Each row of numbers stands for one node and depends on some of the facts below. Use the named rows to name the rest.

There are 4 kinds of fact about the nodes: μ, Ω, Λ, ζ.
<924> | Ω <92> | ζ a
<72> | μ <1486> | Ω <910> | ζ a
<167> | Ω <355>
<950> | μ <910> | Ω <589> | ζ d
<1154> | μ <289> | Ω <910> | ζ b
<513> | μ <1049> | Ω <182> | ζ b
<720> | Ω <391> | ζ e
<532> | Ω <595> | Λ <859> | ζ d
<16> | μ <1245> | Ω <732> | ζ e
<289> | μ <72> | Ω <910> | ζ a
<773> | μ <42> | Ω <382> | ζ a
<1051> | μ <761> | Ω <349> | ζ b
<9> | μ <359> | Ω <397> | ζ e
<987> | μ <1085> | Ω <1048> | ζ a
<631> | μ <638> | Ω <711> | Λ <325>, <1486>, <58> | ζ d
<1049> | Ω <182>
<449> | Ω <128> | ζ c
<990> | Ω <277> | Λ <1048>, <42> | ζ d
<1169> | μ <1200> | Ω <526> | ζ c
<1350> | Ω <925> | Λ <308>, <181>
<951> | μ <1051> | Ω <349> | ζ b
<181> | μ <277> | Ω <382>
<981> | μ <631> | Ω <711> | Λ <9> | ζ d
<359> | Ω <397> | ζ a
<1062> | Ω <1457> | Λ <1457>, <57>, <1244> | ζ e
<1407> | μ <397> | Ω <1124> | ζ e
<535> | μ <1289> | Ω <391> | ζ a
<859> | μ <38> | Ω <250> | ζ c
<148> | Ω <266> | Λ <1039>, <595> | ζ a
<269> | μ <449> | Ω <128> | ζ c
<57> | Ω <718> | ζ a
<879> | μ <623> | Ω <391> | ζ b
<1486> | μ <1445> | Ω <910> | ζ b
<718> | Ω <1485> | Λ <1039>, <142>
<598> | μ <57> | Ω <718> | Λ <534> | ζ b
<382> | Λ <1085>, <525>
<38> | Ω <250> | ζ c
<473> | μ <493> | Ω <448> | Λ <666> | ζ d
<392> | Ω <382> | ζ a
<1310> | Ω <1406> | ζ a
<254> | μ <859> | Ω <250> | ζ b
<1200> | Ω <526> | ζ d
<910> | μ <250> | Ω <589> | Λ <480>
<333> | Ω <3> | ζ e
<13> | μ <963> | Ω <399> | ζ e
<846> | μ <1062> | Ω <1457> | ζ e
<1038> | μ <1259> | Ω <732> | ζ e
<493> | Ω <448>
<266> | μ <70> | Ω <837>
<891> | μ <1108> | Ω <925> | Λ <924>, <277> | ζ a
<1039> | Ω <181> | ζ a
<1445> | Ω <910> | Λ <250>, <859>, <1473>, <269> | ζ d
<761> | μ <1323> | Ω <349>
<526> | μ <30> | Ω <389>
<525> | Ω <921> | ζ e
<732> | μ <181> | Ω <382> | Λ <1244>, <308>, <1379>, <987>
<30> | μ <736> | Ω <389> | Λ <9>, <254> | ζ c
<70> | μ <92> | Ω <837> | ζ a
<383> | Ω <736> | Λ <1169> | ζ d
<736> | μ <1019> | Ω <389>
<1244> | Ω <427> | ζ c
<1108> | μ <1350> | Ω <925> | Λ <449>, <427>, <950> | ζ e
<1030> | μ <383> | Ω <736> | Λ <1200>, <512> | ζ d
<325> | Ω <1089>
<638> | μ <918> | Ω <711> | ζ e
<79> | Ω <399> | Λ <1019>, <695> | ζ e
<46> | μ <1063> | Ω <1048> | ζ b
<42> | μ <1361> | Ω <382> | ζ a
<1379> | μ <9> | Ω <397> | ζ b
<1019> | Ω <389> | ζ c
<1155> | μ <333> | Ω <3> | Λ <1038>, <638>, <720> | ζ a
<695> | μ <1048> | Ω <355> | ζ b
<477> | μ <836> | Ω <1048> | ζ a
<1457> | μ <345> | Ω <167>
<448> | Λ <345>
<345> | μ <1406> | Ω <167> | ζ e
<512> | μ <879> | Ω <391> | ζ a
<261> | μ <886> | Ω <1124> | ζ a
<375> | μ <480> | Ω <355> | Λ <1486>, <70> | ζ b
<1044> | Ω <1125> | Λ <289>, <512> | ζ b
<1289> | μ <512> | Ω <391> | ζ b
<1473> | μ <732> | Ω <382> | ζ b
<399> | μ <446> | Ω <58>
<308> | μ <148> | Ω <266> | ζ b
<397> | μ <261> | Ω <1124>
<142> | μ <1169> | Ω <526> | ζ b
<595> | Ω <1397>
<1485> | Λ <240>, <277>, <399>
<1259> | μ <764> | Ω <732> | ζ e
<623> | μ <720> | Ω <391> | Λ <1361>, <535>, <1124>, <925>, <837> | ζ a
<1458> | μ <1155> | Ω <3>
<836> | μ <987> | Ω <1048> | ζ c
<1160> | μ <534> | Ω <349> | ζ b
<1048> | μ <167> | Ω <355>
<486> | μ <266> | Ω <837> | Λ <3>, <1458>, <349> | ζ a
<480> | μ <1125> | Ω <355> | ζ b
<1403> | Ω <493> | ζ e
<391> | Λ <526>, <1379>, <70>
<534> | Ω <349> | ζ b
<1095> | μ <308> | Ω <266> | Λ <480> | ζ d
<240> | Ω <614> | ζ a
<250> | Ω <589>
<1085> | μ <46> | Ω <1048> | ζ c
<1245> | Ω <732> | Λ <70> | ζ e
<446> | Ω <58>
<896> | μ <1039> | Ω <181> | ζ b
<963> | μ <79> | Ω <399> | Λ <254>, <837> | ζ e
<826> | μ <1403> | Ω <493> | ζ e
<666> | Ω <1049> | ζ b
<895> | μ <13> | Ω <399> | Λ <826> | ζ e
<1361> | μ <1473> | Ω <382> | ζ a
<1397> | Λ <1154>, <1458>
<918> | Ω <711> | ζ d
<614> | Λ <846>, <526>
<1406> | Ω <167> | Λ <325>
<764> | μ <16> | Ω <732> | ζ e
<1125> | μ <695> | Ω <355>
<1020> | μ <513> | Ω <182> | ζ b
<886> | Ω <1124> | Λ <46>, <1310> | ζ b
<92> | Ω <837>
<277> | μ <392> | Ω <382>
<1323> | μ <1160> | Ω <349> | Λ <836>, <1407> | ζ e
<1063> | Ω <1048> | Λ <250>, <534> | ζ a
<90> | μ <1244> | Ω <427> | Λ <493> | ζ c
<389> | Λ <859>, <167>, <666>

Known rows:
<308>: -6	1	-6	-2	3	-8	-1	2	3	2	5	4	3	-8	-1	3	-1	-15	-1	12	3	-22	-2	4	-1	-5	-11	2	0
<266>: -9	1	-9	-2	2	-7	0	2	3	2	4	2	3	-7	1	3	-5	-8	-2	8	7	-19	-2	6	-3	-3	-9	0	3
<963>: 1	2	-1	7	5	-6	-3	0	5	5	0	1	2	5	4	-3	-2	-17	-2	-3	-10	15	0	-4	3	-2	-2	-2	9
<13>: 0	1	2	6	10	-3	-2	0	5	2	1	0	2	4	2	-4	-4	-18	-3	-2	-14	10	-2	-4	3	-1	-4	-3	11
<30>: 0	1	-2	-6	0	0	4	2	2	2	3	-1	1	-6	3	-3	-3	6	0	-3	1	-11	-3	-3	0	1	0	-1	2
<389>: -3	0	-5	-4	-2	-2	4	1	1	5	3	-1	4	-5	5	-1	-7	13	0	-2	5	-6	-2	-2	-1	2	5	-1	-1
<526>: -4	0	-2	-9	5	2	8	3	1	1	5	-2	0	-8	5	-4	-8	13	-2	-4	2	-19	-6	-2	0	3	3	-4	6
<250>: -2	-1	-3	3	-8	1	-5	0	2	6	5	0	0	0	-3	-1	-4	3	-4	6	-1	18	0	2	1	0	-3	-2	0
<38>: 0	0	-1	3	-4	0	-6	0	2	5	3	1	0	0	-6	-1	-1	2	-4	8	-10	18	0	-1	3	-1	-6	-1	-2
<254>: -3	-2	4	-1	4	3	-3	1	2	0	3	-1	-2	-2	-11	-4	-4	1	-8	13	-9	14	-6	-1	2	4	-10	-3	2
<128>: -3	0	-4	0	0	0	-2	1	2	4	1	0	4	-2	3	0	-6	4	-2	3	5	2	-3	2	-2	4	3	-1	-3
<826>: 0	-6	1	4	0	5	-2	3	1	-9	0	3	-2	-1	11	-2	-5	-5	-2	6	-21	0	2	4	-2	16	-7	-4	-3
<990>: 1	2	-2	-1	3	-4	2	3	1	0	-7	-2	3	-3	3	2	-4	8	-3	7	20	11	-4	-5	-2	4	-7	1	-2
<764>: 2	4	-3	-1	0	-5	1	4	1	0	-9	-3	3	-2	6	2	-2	7	-2	4	27	10	-1	-4	-1	2	-11	0	1
<1051>: 2	3	0	6	6	1	-1	3	2	2	6	-1	0	-2	-8	0	2	-7	0	3	3	-21	-4	0	0	4	0	0	-8
<513>: 1	0	-1	-3	2	1	-2	2	2	1	1	2	2	-3	-2	0	-3	-2	-3	4	1	-4	-4	1	-1	2	0	-1	0
<891>: 0	-1	1	-3	7	2	-1	3	2	-2	0	1	0	-5	-5	-2	-3	-4	-4	5	1	-3	-7	1	-1	5	-4	-1	1
<391>: 2	-1	-2	-5	-3	1	-3	-1	1	4	-1	3	5	-1	5	0	-7	0	-2	4	2	8	-4	0	-2	1	1	1	-3
<72>: 0	0	0	2	-5	1	-6	-1	2	5	3	0	0	1	-6	-1	-1	2	-6	10	-8	23	0	-1	3	-1	-7	-1	-3
<90>: -1	0	1	-3	7	3	-1	4	2	-2	1	0	1	-4	-5	-2	-3	-4	-5	5	-1	-6	-7	0	0	5	-4	-1	2

Name these rows:
No name comes twice in this set of rows, the named rows included.
5	4	-4	10	-4	-2	-4	1	2	7	5	0	1	0	-1	2	5	-5	4	0	6	-16	3	-1	1	0	5	1	-13 | <1323>
-5	0	-3	-3	8	-4	0	3	2	-1	2	1	1	-7	-5	0	-2	-10	-4	10	0	-17	-6	3	-1	0	-10	0	0 | <486>
1	4	-10	2	-10	-6	-1	3	0	6	-7	-1	4	1	12	5	-5	11	1	-2	27	13	5	-2	-1	-2	-4	0	-2 | <732>
-1	0	4	5	14	-2	-1	1	5	0	0	-1	1	3	-1	-6	-4	-15	-5	-1	-13	5	-6	-5	3	2	-5	-4	14 | <895>
0	4	-5	9	-2	1	-1	2	1	7	7	-2	0	-1	-4	1	0	-6	1	0	11	-22	-1	3	-2	3	5	-1	-8 | <761>
10	4	-8	-1	-19	-3	-9	-2	2	11	-2	7	7	5	12	4	2	-5	4	-3	-2	15	7	0	1	-9	5	4	-8 | <720>
4	6	-15	6	-21	-10	-5	0	1	13	-5	2	6	4	17	7	-1	9	6	-6	26	18	12	0	0	-7	3	2	-6 | <277>
2	4	-2	9	2	-7	-4	-1	5	7	1	2	3	7	8	-1	-1	-17	0	-6	-12	16	4	-4	4	-6	0	-1	6 | <79>
3	4	-7	-3	-8	-2	1	0	2	7	2	1	4	-4	9	1	0	7	4	-5	3	-6	3	-2	1	-4	5	0	-3 | <1019>
-1	1	-3	7	1	0	-1	2	1	5	6	-2	1	-2	-3	0	-2	-1	0	3	10	-16	-3	1	-2	5	5	-1	-11 | <349>
4	4	-6	1	-4	-6	-1	4	1	2	-7	-2	2	-1	8	4	-2	7	0	3	26	14	2	-5	0	0	-9	1	-1 | <16>
2	-4	-2	5	-5	3	-3	2	1	-6	1	4	-1	0	13	-1	-4	-3	0	4	-23	1	5	5	-2	14	-5	-3	-4 | <1403>
2	1	-6	5	-15	-3	-9	-2	3	11	4	2	2	4	0	1	1	3	-2	6	-8	27	6	-1	4	-6	-4	1	-6 | <1445>
-3	0	-2	4	5	-1	-1	2	4	4	2	0	1	2	2	-2	-7	-7	-4	-3	-1	5	-3	0	0	2	-1	-4	8 | <446>
1	1	-4	5	-11	-2	-7	-1	3	8	4	2	1	2	-3	0	0	2	-4	9	-10	24	3	-2	3	-3	-5	0	-6 | <1486>

Now the same nodes, written a new way:
Some nodes and their rows:
<1457>: 13	-2	-14	-13	-7	-1	-8	-14	-9	4	-1	-18	-11
<534>: -26	-24	1	14	-5	13	1	-12	16	8	-1	-2	16
<879>: -16	-23	6	13	12	25	-1	0	21	5	-3	11	23
<525>: 1	1	2	6	-3	-4	0	-2	3	-3	-3	-3	3
<1020>: 5	9	-4	13	3	-10	0	3	0	-3	-9	-1	-7
<427>: 12	7	2	-21	-5	-8	-1	-6	-6	-10	11	-3	-1
<761>: 5	6	-14	-19	-13	-13	-1	-12	5	-4	10	-19	-12
<1155>: -2	3	-3	11	1	-2	-1	3	4	-1	-7	1	-1
<925>: 10	8	3	-20	-6	-8	0	-6	-5	-9	11	-2	-1
<711>: 11	7	3	-19	-6	-11	0	-7	-5	-10	11	-2	-2
<895>: 8	8	-9	6	-12	0	-12	3	0	7	-20	-5	3
<359>: -9	3	-3	3	-2	-4	-1	17	4	7	0	11	11
<859>: 2	11	2	14	1	-4	-3	6	0	5	-2	14	-9
<72>: -5	3	8	18	0	-1	-2	4	1	7	-1	21	-3
<181>: -15	-21	14	-16	4	10	6	-14	4	4	14	-9	16
<595>: 12	7	2	-20	-6	-6	0	-6	-5	-9	12	-1	0
<1397>: 12	7	3	-22	-6	-8	1	-6	-3	-9	12	-3	-2
<1125>: -5	-12	1	-16	0	15	-4	-3	-17	3	12	0	-5
<383>: 5	10	-3	7	2	-4	8	8	3	2	-11	-4	0
<990>: 0	0	5	4	1	-9	5	-7	4	-2	-4	-15	4

Name these rows:
No name comes twice in this set of rows, the named rows included.
17	17	-5	-19	-2	-10	0	3	-7	-9	7	-5	-14 | <1458>
18	17	2	-24	-4	-11	9	3	-5	-5	6	-8	0 | <389>
-23	-24	7	10	6	29	0	4	-14	9	3	10	5 | <1085>
-35	-38	14	12	5	38	-2	0	-11	13	4	17	18 | <1063>
7	14	-16	7	-6	-17	2	-2	7	-2	-9	-22	-15 | <951>
-14	-6	2	5	0	4	-1	11	5	7	1	13	16 | <886>
28	29	-8	-21	1	-15	12	11	-6	-4	-1	-11	-12 | <526>
10	8	7	-25	1	-16	8	-12	-3	-7	10	-29	-5 | <382>
-4	-1	-2	7	5	10	-2	10	-20	2	-4	-3	-15 | <477>
12	12	-1	-19	0	-4	11	7	-2	0	3	-2	0 | <736>
-2	1	6	11	-3	-7	-1	-5	3	-5	-8	1	3 | <666>
-14	-13	5	15	2	9	2	-1	7	2	-3	7	11 | <918>

